[128 = 0]
[162 128 126 143 124 128 138 132 131 127 109 121 123 125 148 135 130 125
 132 134 140 109 106 137 130 134 119 134 139 130 136 153 122 129 135 125
 129 103 133 114 135 134 102 143 145 123 126 113 125 119 140 115 137 126
 142 131 126 132 104 113 132 110 124] => (27) + <86>
[160 141 133 129 125 122 135 108 146 125 128 141 133 116 131 112 133 131
 128 135 119 121 136 126 130 126 134 135 125 121 135 121 125 138 111 115
 126 136 128 123 133 131 119 120 110 131 102 124 120 144  90 159 129 122
 124 130 131 107 142 119 138 134 128] => (24) + <84>
[177 132 134 128 127 133 140 119 144 116  97 131 134 127 126 132 125 122
 118 127 143 128 104 136 132 134 126 127 132 130 135 123 127 134 107 122
 127 116 122 110 149 129 108 138 126 118 135 118 113 146 109 136 124 129
 138 136 132 123 117 125 160 126 122] => (27) + <84>
[231 137 168 132 142 132 185 135 108 101  74 109 121 140 149 146 129 119
 140 106 150 111  97 138 151 141 109 128 175 135 141 176 122 126 138 135
 136  86 146 115 140 128  84 168 157 141 130 104 129 113  94  75 118 131
 139 134 127 129  70 104 135  98 120] => (27) + <84>
[148 128 135 136 138 131 142 122 139 118  96 129 131 123 131 130 126 130
 118 104 137 124 113 127 139 131 125 124 132 125 129 119 123 119 126 113
 137 120 118 107 143 132  83 130 117 121 120 109 132 115 110 141 124 131
 143 130 127 116 133 132 137 116 126] => (27) + <86>
[131 120 149 151 127 119 145 120 147 119 143 127 137 106 123 132 127 125
 110 149 109 128 126 124 118 142 117 134 143 108 148 136 117 137 114 113
 136 107 120 116 128 125 115 131 121 138 123 127 119 152 149 175 118 124
 141 135 130 115 130 138 143 117 128] => (27) + <84>
[188 128 108 114 115 130 137 120 143 134 106 132 149 128 141 133  87 135
 124 141 158 129 106 122 127 122 116 122 121 165 107 142 133 128 109 147
 123 149 148 120 145 149 126 170 141 124 164 124 121 150 105  73 158 139
 133 142 135 133  83 121 129 116 110] => (18) + <87>
[178 153 135  84 157 130 155 119 129 112  72 128 139 163 133 129 120 127
 136  99 175 125  89 128 147 127 120 116 138 172  86 130 130 123 123 162
 141 144 122 115 139 136  91 156 133 122 155 121 120 150  48  53 136 159
 143 128 136 133  95 120 129 109 115] => (18) + <84>
[225 132 123 144 106 145 150 144 126 124  99 140 138 140 136 136 148 126
 125 130 152 146 114 136 117 134 123 123 153 148 134 149 129 126 109 126
 110 120 138 130 143 141 116 148 140 137 140 128 130 146  94  71 150 117
 130 151 135 135  89 114 108 111 119] => (24) + <87>
[231 133 109 155 122 142 136 147 123 127  86 138 144 141 135 145 130 131
 122 138 165 127 108 124 124 135 113 122 141 169 133 130 125 127 109 145
 112 114 137 124 151 140 115 150 147 128 163 124 134 151  93  69 144 127
 128 152 137 136  84 108 127 107 116] => (24) + <87>
[217 150 119 117 121 130 137 107 138 122  91 135 132 113 136 129 132 131
 128 150 143 123 121 129 135 128 118 141 123 156 135 146 133 133 103 142
 129 131 173 112 163 144 118 155 140 136 154 117 126 141  71 123 127 122
 143 142 128 110  92 102 144 118 120] => (18) + <86>
[138 135 131 128 123 132 133 136 118 130 136 137 144 134 107 125 138 126
 116 129 112 136 140 128 109 124 136 123 139 130 140 103 135 128 119 134
 128 138 113 151 127 117 151 101 113 151 130 145 134 167 108 127 135 118
 107 139 125 124 142 130 124 139 125] => (24) + <87>
[119 114 100 127 127 142  95 124 147 136  74 122 122 121 128 128 114 129
 116 139 153 113 114 124 146 141 127 130  74 123 148  89 113 126 137 132
 154 129 113 107 153 130 110 126 128  91 164  93 132 128 176 178 100 155
 151 130 145 132 136 112 179 112 134] => (27) + <86>
[174 135 151 122 138 131 123 140 111 102  80 116 141 149 121 143 132 122
 124  96 145 125 111 130 139 143 122 123 145 137 128 117 119 127 124 132
 124 112 108 123 130 120 101 122 126 132 144 123 132 158 109  94 119 148
 123 151 128 151 104 136 133 112 122] => (27) + <87>
[252 135 122 135 126 146 154 142 114 148  55 118 139 131 140 152 118 128
 124 127 155 104 103 131 144 132 114 129 150 156 156 133 118 137 121 148
 128  86 169 113 168 140  97 161 151 125 179 109 134 136  93  82 120 127
 144 148 128 109  72  86 145  98 115] => (27) + <86>
[137 122 143 154 121 135 143 136 138 146 138 129 144 122 108 147 140 131
  98 136 120 133 132 136 117 131 118 117 145 130 147 104 128 124 108 106
 118 111 102 134 132 135 121 122 121 134 151 135 131 150 139 149 135 106
 114 147 134 129 131 147 121 121 128] => (27) + <87>
[226 148 119  99 122 136 141 140 113 126  96 135 145 145 130 130 117 131
 133 128  96 129 151 138 136 127 126 119 138 176 117 125 153 134 108 164
 116 139 173 122 147 141 141 142 118 143 157 133 136 139  34  72 140 124
 126 132 127 129  91 109 121 131 112] => (18) + <87>
[189 119 111 144 119 147 101 140 138 137  96 138 154 138 135 136 130 129
 125 134 150 127 122 131 122 143 131 128 113 135 138 116 119 128 124 134
 115 130 125 134 142 136 129 147 140 119 154 124 135 148 122  97 140 131
 129 144 132 137 111 113 125 122 124] => (24) + <86>
[225 127 129 152 124 142 156 123 141 114  77 127 132 134 147 139 128 128
 142 118 168 109  82 127 138 133 118 129 133 141 115 156 117 122 123 127
 133 113 117  97 145 132  81 168 146 113 134 106 113 136 117  86 144 142
 155 144 135 138  86  99 131  91 117] => (24) + <84>
[231 134 143 145 137 141 159 141 119 113  96 127 139 135 131 142 137 126
 120 114 133 115 115 115 136 140 121 127 156 134 132 132 122 126 121 115
 123 106 130 127 145 124  93 136 127 135 138 124 136 128  92 110 125 116
 123 147 128 130 108 123 126 109 118] => (27) + <87>
[187 125 115  87 126 131 134 138  93 131 102 129 146 125 133 147  96 128
 128 141 134 107 144 120 153 113 115 124 136 175 139 146 131 130 115 165
 126 116 217 135 154 153 157 172 157 137 203 127 153 102  82  80 130 117
 140 130 123 119  74 106 126 115 117] => (20) + <87>
[197 110 142 162 135 139 150 116 136 117 107 127 129 121 137 146 132 124
 114 137 127 114 122 138 132 134 108 125 140 132 148 146 127 128 112  98
 125  99 157 111 147 138  97 152 151 136 125 129 127  94  97 121 134  94
 133 144 127 124  97 129 120 113 120] => (27) + <86>
[205 113 117 193 105 130 147 116 154 126 166 151 140  94 141 134 142 135
 115 204 103 125 140 139  92 125 111 143 143 125 156 197 136 139  89 113
  99 105 174 126 137 145 149 176 149 148 118 146 115 130 137 124 176  83
 138 149 127 102  85 116 103 117 123] => (27) + <86>
[206 139 161 145 134 114 204 128 128 103 123 126 134 135 147 144 133 128
 136 119 143 123  88 141 127 140 113 130 186 137 114 192 130 133 126 124
 136  91 126 113 120 128  93 172 157 145  97 123 114 133 117  71 146 129
 145 131 122 142  78 130 113 110 120] => (27) + <84>
[203 141  97 101 119 132 117 116 136 133  92 142 131 135 130 122 112 139
 118 145 149 121 138 122 128 113 136 126 116 164 118 133 134 134 111 164
 121 142 169 132 149 149 145 148 132 116 164 138 140 139  53  86 140 148
 137 135 132 116  94  98 127 129 112] => (20) + <87>
[171 127 142 147 133 131 153 132 122 116 121 126 136 122 140 139 132 119
 130 122 132 115 123 132 136 140 115 126 154 122 143 146 114 133 123 115
 128 100 141 117 124 128  97 139 135 140 131 118 121 111 119 123 120  99
 135 111 128 123 104 125 131 110 139] => (27) + <84>
[205 126 133 161 136 128 171 136 128 118 126 136 135 128 146 140 134 125
 130 131 141 122 116 136 135 124  88 123 167 139 119 172 134 131 116 104
 127 111 150 121 136 138  97 161 128 147 115 122 127  92  85  81 152  97
 143 142 132 125  85 137  88 121 120] => (27) + <86>
[222 133 130 125 146 138 157 137 122 117  74 125 139 144 142 131 114 131
 126 109 168 135  94 126 138 144 114 118 134 151 122 130 124 122 117 145
 124 113 117 110 145 137  88 155 136 130 160 117 125 155  88  67 130 128
 135 142 140 141  82 119 139 110 109] => (24) + <87>
[ 34 123 161 141 131 112 135 111 155 126 164 117 120 117 116 119 136 121
 117 121 107 143 116 123 121 143 136 135 122  94 128 104 130 128 130  98
 145 127  71 118 110 106 108 103  99 124  90 135 118 144 193 206 109 140
 135 108 132 124 170 161 144 133 139] => (27) + <84>
[136 152 164 101 153 131 155 125 116 102  77 107 117 138 126 129 130 123
 130  79 141 122 109 122 162 144 129 127 146 123 130  97 121 125 136 125
 150 121 117  98 137 112  74 106 111 115 130 102 130 121  88 157  83 141
 129 120 121 142 138 129 157 121 132] => (27) + <86>
[213 138 107 127 107 115 145 105 138 126 126 145 135 111 136 125 108 128
 135 172 130 132 141 128 117 134 134 128 133 144 129 181 139 126 104 151
 118 126 181 124 142 148 151 171 139 136 127 126 114 147  82 112 157 117
 145 135 128  99  90 109 134 126 116] => (18) + <86>
[154 166 151 110 136 140 152 144 117 117  83 113 137 150 127 148 131 124
 126  92 157 118 103 138 147 139 120 123 149 140 137 104 120 114 149 137
 138 106 116 122 138 124 100 126 137 131 168 114 167 140 122  92 105 150
 123 125 130 144 112 132 146 108 121] => (27) + <86>
[193 122 123 148 126 131 134 137 128 121 104 127 135 113 137 148 114 132
 132 153 133 113 129 135 132 125 104 130 135 137 160 151 121 137 110 132
 119 105 188 144 153 147 132 158 153 130 167 120 131  95 115 114 129 104
 144 156 129 111  84 116 129 106 122] => (27) + <86>
[177 119 139 142 137 132 131 125 136 114 118 126 110 119 136 138 123 122
 106 132 125 123 123 135 136 136 110 131 139 138 137 140 134 129 116 108
 125 110 170 111 144 133 108 148 124 134 126 121 131  86  97 127 128 100
 139 136 129 118 109 132 108 124 121] => (15) + <86>
[219 130 148 154 139 127 162 129 136 113 106 125 120 130 149 137 133 125
 122 122 138 117 118 134 139 133 108 128 157 136 126 172 128 146  98 103
 118 104 153 117 144 135  88 152 128 134 118 113 134 104  74  98 138  98
 136 140 129 122 102 123 103 117 120] => (27) + <86>
[151 113 131 139 130 141 121 139 132 126 113 132 149 112 117 150 121 129
 109 146 131 120 141 136 130 133 110 131 126 120 171 100 116 129 110 121
 121  99 154 132 155 132 124 131 130 130 179 119 137 109 130 161 117 102
 127 154 131 107 122 139 132 115 126] => (27) + <86>
[148 130 142 136 123 122 142 114 147 130 135 141 143 137 105 123 139 126
 108 132 124 144 118 123 112 131 139 119 132 130 114 102 135 134 100 117
 124 144  77 149 122 116 122 111 104 132 116 114 116 193 109 148 142 131
 127 138 140 125 144 143 138 126 123] => (24) + <87>
[166 121  98  99 121 132 116 135 125 134  83 136 139 118 141 134 106 127
 123 149 146 117 130 123 142 118 117 130 107 169 139 126 122 136 116 169
 143 127 174 130 161 151 146 163 147 117 198 119 144 131 114  93 134 138
 148 129 134 125 105  97 155 118 127] => (20) + <84>
[144 125 107 124 121 125 124 130 139 134 117 135 122 124 135 138 138 133
 135 149 132 121 126 133 129 121 125 122 108 138 126 147 122 127 129 146
 132 126 163 123 146 142 145 150 142 119 140 126 122 116 128 116 135 137
 145 121 130 123 105 107 133 129 125] => (20) + <84>
[135 125 138 130 122 130 139 136 133 130 147 133 142 115 116 139 125 126
  98 150 106 128 148 126 125 121 115 129 133 133 148 115 135 140 105 126
 114 115 152 141 135 132 134 129 126 144 158 137 133 128 114 141 131 102
 121 136 123 110 126 141 113 127 121] => (27) + <86>
[222 134 106 131 125 145 126 123 132 133  88 143 146 119 126 132 131 127
 112 151 138 116 136 131 133 128 124 123 125 151 149 120 132 135  98 134
 110 119 176 116 148 138 124 142 131 127 165 130 131 146  73 128 140 111
 133 140 134 110  91 118 141 118 120] => (24) + <86>
[226 128 139 161 129 142 158 143 132 114  79 122 143 139 124 153 139 123
 103 108 158 119 107 128 132 140 107 119 149 151 139 126 119 134 117 113
 119 101 116 119 151 131  82 143 140 131 143 122 159 138 105  87 133 118
 130 147 134 146  96 124 120  99 115] => (27) + <87>

[154 125 114 124 138 138 156 129 112 134 130 143 115 137 122 129  75 121
 112 114 137 131 147 111 129 108 137 162 132 132 104 126 134 130 147 132
 114 122 124 126 102 117 120 177 136 135 132 129 120 130  76 124 115 124
 159 129 124 124 116 123 129 150 138] => (72) + (210)
[102 120 131 121 140 126 131 106 142 135 130 127 174 121 131 130  70 122
 118 167 131 114 134 137 121 135 131 115 130 155 107 124 125 124 138 150
 133 134 124 165 113 115 144 143 132 147 131 138 136 140 117 126 132 131
 139 130 140 125 120 135 112 125 119] => (70) + (216)
[128 126 119 118 143 129 145 132  87 139 140 144 128 130 128 130  82 129
 110 117 130 126 127 124 114  91 141 171 117  70 122 125 133 145 123 127
 118 122 116 111 110 121 149 181 127 139 130 135 114 137  82  97 118 112
 161 120 132 117 120 125 132 132 140] => (72) + (210)
[118  86 154 122 159 128 117 125 165 126 120 135 164 124 130 130  69 129
 112 158 132 112 145 138 104 127 142 118 121  59 131 138 125 122 141 161
 114 115  72 141 122 132 170 174 123 150 129 147 126 122 142 140 119 101
 167 129 136 144 118 162 115  85 130] => (72) + (210)
[134 140 118 124 134 134 104 130 167 135 132 142 132 128 140 123  80 131
 113 139 132 109 122 125 123 128 138 175 130 153 104 126 136 135 161 148
 126 140 125 110 123 114 112 166 128 126 132 127 107 122  60 116 106 160
 151 127 122 133 125 127 128 151 137] => (70) + (217)
[135 106 121 126 109 140 143 130 147 139 124 128 145 118 129 134  31 125
 102 154 129 127 151 124 127 130 138 124 112 194 105 130 129 120 145 142
 119 140 100 166 122 130 135 140 117 124 128 140 133 133 140 137 124 155
 140 133 125 125 117 133 109 133 132] => (70) + (216)
[123 132 135 121 129 136 140 129 106 140 127 144 143 147 132 128  77 128
 114 137 134 127 136 135 121 118 138 163 129 108 118 127 124 130 143 139
 129 128 112 123 112 120 145 163 139 146 131 138 123 141 106 116 122 131
 158 127 127 122 116 120 122 119 136] => (72) + (210)
[ 99  74 134 126 143 121 134 131 144 134 123 129 160 134 124 130  20 124
 113 167 129 115 155 131 114 121 138 131 124 109 121 134 128  89 138 161
 118 139 109 179 111 125 151 153 115 160 138 157 125 125 131 127 134  89
 161 126 135 148 119 158 106  97 133] => (72) + (216)
[135 154 124 116 131 132 131 128 128 135 116 151 130 134 134 143 116 126
 114 124 140 124 120 134 121 124 134 158 130 113 111 122 124 121 128 137
 127 119 111 111 121 126 139 164 141 142 128 135 121 128  94 124 114 151
 153 132 130 112 127 120 139 133 144] => (70) + (210)
[124 117 132 128 128 133 130 125 170 136 122 149 148 127 122 135  56 127
 107 163 136 112 140 132 122 134 158 140 124 151 112 129 122 129 159 159
 128 142 126 142 123 123 134 140 122 138 128 140 133 128 123 136 113 158
 147 132 134 134 118 142 122 119 127] => (70) + (216)
[140 126 126 113 134 121 153 128  64 156 129 134 151 135 150 126  41 124
 117 123 135 131 125 126 115  92 138 151 119 118 119 132 140 121 123 134
 114  99  72 144 105 114 160 166 120 141 130 137 108 146  93  96 113 117
 164 137 131 113 119 122 114 125 154] => (72) + (210)
[123 108 135 131 141 125 135 138 164 134 124 123 138 125 103 131  48 128
 120 157 127 112 137 125 105 117 137 119 126 156 125 129 131 119 154 141
 123 131  97 143 114 127 137 153 113 138 140 132 120 128 102 112 121 107
 149 118 123 122 124 115 109 171 126] => (72) + (217)
[108  82 123 123 100 122 146 127 132 124 123 123 144 133 139 134 110 120
 111 139 131 139 148 113 122 114 146 127 128  84 101 128 130 117 142 126
 112 147 169 153 108 118 125 162 114 134 137 150 147 135 132 119 154  69
 138 125 131 143 125 149 133 149 134] => (72) + (216)
[137 134 125 126 136 123 116 127  48 136 113 138 110 144 148 138  92 128
 131 137 133 135 119 133 111  94 134 183 130  84 114 124 132 120 126 140
 121 117 115 123 109 112 156 152 133 147 144 133 100 132  90  87 127 109
 182 130 126 119 120 127 136 111 137] => (72) + (210)
[135 134 137 117 144 133 131 130 155 147 131 142 155 122 133 126  89 134
 120 131 126 115 125 135 124 121 131 143 130 127 142 129 124 129 130 144
 122 114  76 104 110 130 152 164 131 135 132 125 107 132  83 121 114 158
 151 134 125 115 123 120 113 136 136] => (70) + (210)
[113 131 125 135 133 136 133 118 135 139 127 141 166 127 134 120 101 128
 115 123 131 117 135 127 127 114 140 157 127 118 115 121 136 126 120 138
 120 134 118 107 117 129 124 164 124 136 126 128 129 129 106 125 116 150
 137 130 130 131 131 135 123 143 135] => (70) + (210)
[105 100 131 116 138 129 159 131  66 138 127 129 152 128 131 130  63 129
 118 131 129 129 142 134 116  91 142 162 113  79 128 132 134 114 109 119
 113 103  93 143 100 122 170 166 111 160 133 128 119 140 133  97 135  83
 166 130 143 131 112 129 113 128 144] => (72) + (210)
[115 106 135 128 163 128 131 126 166 150 125 146 161 121 129 127  84 132
 121 144 125 104 136 128 125 119 140 150 127  87 120 133 125 125 133 158
 124 125 107 113 127 128 160 173 126 143 135 136 128 142 104 124 121 132
 151 129 126 137 120 153 111 118 140] => (72) + (210)
[104 109 134 124  85 132 146 128  89 140 122 129 185 125 137 134  65 124
 103 166 133 127 126 136 111 122 131 103 121 137 115 126 121 111 127 145
 113 121 117 188 101 121 184 138 122 150 132 141 154 147 144 126 130 106
 139 138 147 128 123 148 109  99 131] => (72) + (216)
[128 122 131 144 141 122 172 120  90 133 126 114 176 128 136 120 128 130
 120 123 139 122 126 122 120  99 126  97 118  89 129 136 127 115 112 112
 110 107 104 131 105 122 162 178 100 140 134 127 146 140 130 107 151  85
 139 125 135 115 128 116 118 142 135] => (72) + (217)
[142 137 134 119 140 140 161 128 112 147 126 141 178 123 143 125 107 132
 112 116 132 132 133 138 122 105 123 146 111  98 124 135 133 124  94 122
 115 101  90  93 113 134 155 170 126 139 119 124 123 138 101 128 112 144
 139 147 125 101 128 130 119 133 135] => (70) + (208)
[131 118 127 122 146 127 153 128 143 137 130 142 155 121 131 120  60 130
 111 120 125 119 132 138 127 100 132 163 127 115 128 137 136 115 105 135
 123 134 110  99 124 130 128 176 117 134  97 119 112 126  86 114 102 148
 133 135 118 129 118 127 106 153 144] => (70) + (210)
[135 126 131 120 152 130 127 136 110 127 120 137 120 134 123 132 127 131
 127 123 129 123 125 138 118 109 133 164 126  75 134 133 132 123 136 129
 114 108  85 118 120 121 155 165 131 149 149 143 107 131 101 108 115 112
 171 129 136 117 124 119 125 130 141] => (72) + (210)
